Below is a small trained network, with its code and all its weights. Each question gives an input and a target symbol and asks what happens when units are switched off, that is, made to give their printed mean instead of their output.

import numpy as np


def w(rows, s, z=0):
    codes = np.array(rows[::2]) - 128.0
    scale = np.full(codes.shape[1], s)
    scale[-1] = z or s
    return codes * scale


def f(y):
    return y / 2 * (1 + np.tanh(0.7978845608 * (y + 0.044715 * y**3)))


def softmax(a):
    e = np.exp(a - a.max(-1, keepdims=True))
    return e / e.sum(-1, keepdims=True)


def log_softmax(a):
    a = a - a.max(-1, keepdims=True)
    return a - np.log(np.exp(a).sum(-1, keepdims=True))


def net(x, mask):
    ids = ['βδεθπτφψω'.index(c) for c in x.split()]
    T = len(ids)
    res = E[ids] + P[:T]
    u = 0
    for l in range(2):
        r = res
        for j in range(2):
            rows = slice(4 * j, 4 * j + 4)
            q, k, v = (r @ M[l][rows].T for M in (Q, K, V))
            z = softmax(np.where(np.tri(T) > 0, q @ k.T / 4**0.5, -1e9)) @ v
            o = O[l][rows]
            res = res + np.where(mask[u + j], z, o[:, -1]) @ o[:, :-1]
        u += 2
        y = f(res @ A[l][:, :-1].T + A[l][:, -1])
        res = res + np.where(mask[u : u + 12], y, B[l][:, -1]) @ B[l][:, :-1]
        u += 12
    return log_softmax(res[-1] @ U[:, :-1].T + U[:, -1])


Q, K, V, O, A, B = {}, {}, {}, {}, {}, {}
E = w([
[201,91,160,60,110,69],'β',
[90,174,135,95,172,59],'δ',
[128,110,130,44,53,130],'ε',
[153,95,143,210,137,252],'θ',
[195,75,109,112,38,138],'π',
[134,41,186,92,178,243],'τ',
[187,94,79,99,63,101],'φ',
[55,111,157,178,148,132],'ψ',
[124,164,112,242,87,108],'ω',
],0.015)
P = w([
[1,14,4,163,120,76],'0',
[110,141,106,135,76,195],'1',
[109,156,122,128,85,198],'2',
[123,154,127,132,101,181],'3',
[144,152,130,133,118,167],'4',
[150,143,129,138,128,152],'5',
[150,135,136,142,130,138],'6',
[153,135,142,145,133,135],'7',
[152,133,148,144,137,128],'8',
[161,127,151,142,143,120],'9',
[157,134,158,141,141,119],'10',
[159,130,163,142,144,114],'11',
[163,132,163,145,147,105],'12',
],0.0082)
Q[0] = w([
[101,221,65,110,118,68],'0.h0',
[110,94,89,94,33,149],'0.h0',
[54,160,143,146,220,132],'0.h0',
[80,103,108,254,100,133],'0.h0',
[144,166,120,128,47,123],'0.h1',
[210,207,185,83,128,146],'0.h1',
[153,108,203,168,91,188],'0.h1',
[150,173,151,91,86,107],'0.h1',
],0.0072)
K[0] = w([
[174,214,93,77,123,110],'0.h0',
[91,2,60,136,80,69],'0.h0',
[108,216,190,132,175,164],'0.h0',
[133,183,123,220,82,127],'0.h0',
[101,127,77,122,37,101],'0.h1',
[57,81,149,242,105,129],'0.h1',
[90,119,155,137,145,95],'0.h1',
[111,125,141,166,110,57],'0.h1',
],0.0086)
V[0] = w([
[189,67,127,254,74,140],'0.h0',
[71,125,71,186,138,28],'0.h0',
[85,128,210,153,194,166],'0.h0',
[119,82,86,192,72,185],'0.h0',
[166,96,181,91,151,155],'0.h1',
[91,86,144,128,159,100],'0.h1',
[129,175,180,78,151,164],'0.h1',
[60,147,154,116,160,78],'0.h1',
],0.0079)
O[0] = w([
[145,236,169,101,136,240,218],'0.h0',
[172,138,102,96,254,130,81],'0.h0',
[103,115,240,165,104,82,140],'0.h0',
[115,205,158,64,96,166,254],'0.h0',
[132,62,180,106,171,101,168],'0.h1',
[171,137,86,71,182,154,142],'0.h1',
[107,56,178,139,132,63,103],'0.h1',
[158,109,57,127,136,134,67],'0.h1',
],0.0058,0.006)
A[0] = w([
[156,141,99,22,27,137,32],'0.n0',
[123,127,176,168,18,29,236],'0.n1',
[255,97,142,96,165,125,196],'0.n2',
[74,118,142,95,230,148,213],'0.n3',
[164,98,24,149,79,99,253],'0.n4',
[149,72,104,58,197,12,61],'0.n5',
[32,222,136,134,93,57,89],'0.n6',
[102,131,206,164,189,117,214],'0.n7',
[4,53,180,120,126,161,235],'0.n8',
[95,169,157,117,158,141,203],'0.n9',
[101,55,91,203,228,192,90],'0.n10',
[142,178,157,16,19,46,152],'0.n11',
],0.0076,0.0026)
B[0] = w([
[174,117,169,83,62,89,211],'0.n0',
[122,200,99,79,132,140,165],'0.n1',
[53,127,122,94,51,163,172],'0.n2',
[62,97,117,57,143,141,170],'0.n3',
[144,165,90,3,111,118,156],'0.n4',
[41,106,152,88,71,147,130],'0.n5',
[23,139,92,140,211,130,142],'0.n6',
[175,102,200,97,181,81,195],'0.n7',
[224,84,132,101,187,133,254],'0.n8',
[114,130,153,140,161,134,167],'0.n9',
[129,138,83,91,120,184,145],'0.n10',
[164,119,34,120,40,166,198],'0.n11',
],0.0079,0.008)
Q[1] = w([
[108,147,117,206,87,100],'1.h0',
[135,83,65,140,168,149],'1.h0',
[100,145,107,45,62,135],'1.h0',
[203,200,93,85,76,165],'1.h0',
[110,57,155,165,191,106],'1.h1',
[146,97,141,220,108,98],'1.h1',
[137,209,148,142,156,1],'1.h1',
[93,92,130,108,62,31],'1.h1',
],0.0076)
K[1] = w([
[132,145,89,229,106,114],'1.h0',
[200,115,180,51,59,113],'1.h0',
[108,105,15,84,161,124],'1.h0',
[139,102,46,106,140,245],'1.h0',
[147,81,253,176,130,111],'1.h1',
[210,172,178,203,27,84],'1.h1',
[88,189,154,159,159,29],'1.h1',
[115,131,131,60,99,1],'1.h1',
],0.0064)
V[1] = w([
[187,125,59,100,172,1],'1.h0',
[78,202,156,151,137,106],'1.h0',
[203,229,118,133,99,120],'1.h0',
[100,164,146,249,178,122],'1.h0',
[90,51,196,105,109,96],'1.h1',
[173,174,141,131,157,157],'1.h1',
[160,203,101,171,159,139],'1.h1',
[34,102,83,88,158,82],'1.h1',
],0.0072)
O[1] = w([
[122,254,182,19,199,11,88],'1.h0',
[190,68,93,136,202,96,56],'1.h0',
[157,129,137,77,193,200,86],'1.h0',
[220,82,132,104,81,126,2],'1.h0',
[130,134,47,171,143,65,139],'1.h1',
[104,137,163,144,147,191,148],'1.h1',
[118,125,208,87,108,184,85],'1.h1',
[178,64,161,180,144,30,110],'1.h1',
],0.0066,0.015)
A[1] = w([
[193,31,151,112,171,223,228],'1.n0',
[107,175,22,233,83,124,228],'1.n1',
[120,95,80,171,58,155,106],'1.n2',
[86,134,113,153,110,68,235],'1.n3',
[166,254,162,126,112,158,81],'1.n4',
[143,65,160,118,86,49,215],'1.n5',
[129,97,140,178,71,155,135],'1.n6',
[65,183,38,94,95,130,76],'1.n7',
[122,177,219,89,143,179,175],'1.n8',
[166,109,174,140,170,134,221],'1.n9',
[238,51,156,42,76,145,3],'1.n10',
[153,97,26,148,56,127,62],'1.n11',
],0.0081,0.0053)
B[1] = w([
[118,201,106,162,138,49,248],'1.n0',
[15,98,78,114,187,157,188],'1.n1',
[123,51,150,141,138,77,180],'1.n2',
[128,184,130,184,144,154,165],'1.n3',
[149,103,148,133,133,52,211],'1.n4',
[194,87,156,137,125,209,158],'1.n5',
[167,98,135,109,141,48,183],'1.n6',
[142,112,189,141,59,125,214],'1.n7',
[111,110,112,85,183,126,226],'1.n8',
[165,139,139,201,126,109,165],'1.n9',
[127,153,34,104,138,136,153],'1.n10',
[113,1,137,135,171,98,168],'1.n11',
],0.0085,0.015)
U = w([
[2,161,67,126,187,213,201],'β',
[214,135,207,181,158,11,206],'δ',
[124,210,126,152,59,93,68],'ε',
[125,99,102,100,163,133,40],'θ',
[124,153,155,112,84,242,230],'π',
[97,107,178,137,98,142,62],'τ',
[128,120,170,71,177,83,1],'φ',
[217,111,148,124,97,158,184],'ψ',
[136,163,77,108,124,122,87],'ω',
],0.0075,0.0059)

Each question gives the input, a string of symbols that net reads in full, and the target symbol t.
The units are the heads (4 rows each of Q, K, V and O) and the neurons (one row each of A and B). Each row of codes is followed by its name. A weight is (code - 128) times the scale printed after its matrix; where a second scale follows, it is the last column's (O, A, B and U).
mask holds one flag per unit, layer by layer, with each layer's heads first. A switched-off unit (its flag False) gives its mean, the last column of its rows in O or B, instead of its output. The means were averaged over made-up inputs and are rounded, as every weight is.
A unit's drop is (log p(t) with every unit on - log p(t) with that unit switched off) / (log p(t) with every unit on - log p(t) with every unit switched off).
The circuit of an input: a set's keep is (log p(t) with only the set's units on - log p(t) with every unit switched off) / (log p(t) with every unit on - log p(t) with every unit switched off). Starting from the 12 units with the biggest drops (on a tie, the unit counted first), units are removed one at a time, each time the one whose removal leaves the highest keep (on an exact tie, the one counted first), for as long as the keep stays at least 0.8.
circuit, biggest first: the units of the circuit, biggest drop first
most important unit: the unit with the biggest drop
top k neurons: the k neurons with the biggest drops, biggest first
top k neurons in layer l: the k neurons of layer l with the biggest drops, biggest first
which heads matter: for each layer, one digit per head in row order, 1 if its drop is at least 0.15 and else 0, layers parted by /
input φ φ τ φ, target φ: which heads matter	11 / 11
input θ β δ ε, target θ: which heads matter	10 / 10
input β δ ψ π θ τ π ω τ ψ τ θ, target δ: which heads matter	10 / 10
input φ θ ψ β π τ π ω ω ε ε, target φ: circuit, biggest first	[1.h0; 0.h0; 1.n4; 1.n8]
input ω π τ ε τ δ φ π ψ τ β φ, target ω: top 2 neurons	[1.n10; 0.n0]
input β ψ δ τ π τ τ δ τ ε π ω, target β: circuit, biggest first	[1.n1]
input β ω ε τ π ψ π τ π, target β: circuit, biggest first	[1.n1; 0.n8; 0.n7]
input β φ θ τ τ ε, target β: circuit, biggest first	[1.n1; 0.h0; 0.n8; 0.n7]
input ω ψ θ π π δ τ φ π, target ω: top 4 neurons	[1.n10; 1.n0; 0.n0; 1.n8]
input ω ε τ π τ τ π π θ, target β: circuit, biggest first	[0.n0; 1.n1]
input θ ω δ π, target θ: top 2 neurons in layer 1	[1.n10; 1.n11]
input β ω ω φ β, target β: top 4 neurons	[0.n5; 1.n1; 0.n2; 0.n8]
input φ ε θ φ τ ε, target φ: top 2 neurons in layer 0	[0.n4; 0.n0]
input τ ε τ ω φ, target τ: most important unit	1.n7
input β τ τ τ δ ψ φ θ ε ψ τ ψ φ, target β: circuit, biggest first	[1.n1; 0.n8; 0.n7]
input ψ δ φ ψ φ τ τ φ π π ψ, target δ: top 4 neurons in layer 0	[0.n7; 0.n11; 0.n2; 0.n4]
input ψ π φ β ψ τ τ π ψ, target δ: which heads matter	01 / 10
input τ τ τ τ ψ δ τ β, target τ: top 2 neurons	[1.n1; 0.n11]
input τ ψ τ β, target τ: top 3 neurons in layer 1	[1.n1; 1.n7; 1.n11]
input ψ π ε ω φ, target ψ: top 3 neurons	[0.n0; 1.n5; 1.n0]
input φ π β φ τ ε θ δ, target β: which heads matter	00 / 00
input π τ τ φ φ ψ δ τ β τ π, target π: most important unit	0.h0
input ψ δ ψ τ φ δ τ β β, target ψ: top 2 neurons in layer 1	[1.n5; 1.n0]
input τ φ π φ τ δ τ φ, target τ: top 2 neurons in layer 0	[0.n0; 0.n8]
input θ ε φ τ ψ τ φ θ β ε φ, target θ: top 4 neurons in layer 0	[0.n0; 0.n10; 0.n8; 0.n3]
input ω π π ε, target ω: top 4 neurons	[1.n10; 0.n0; 1.n0; 0.n11]
input ψ ε τ τ ε, target ψ: most important unit	0.h1
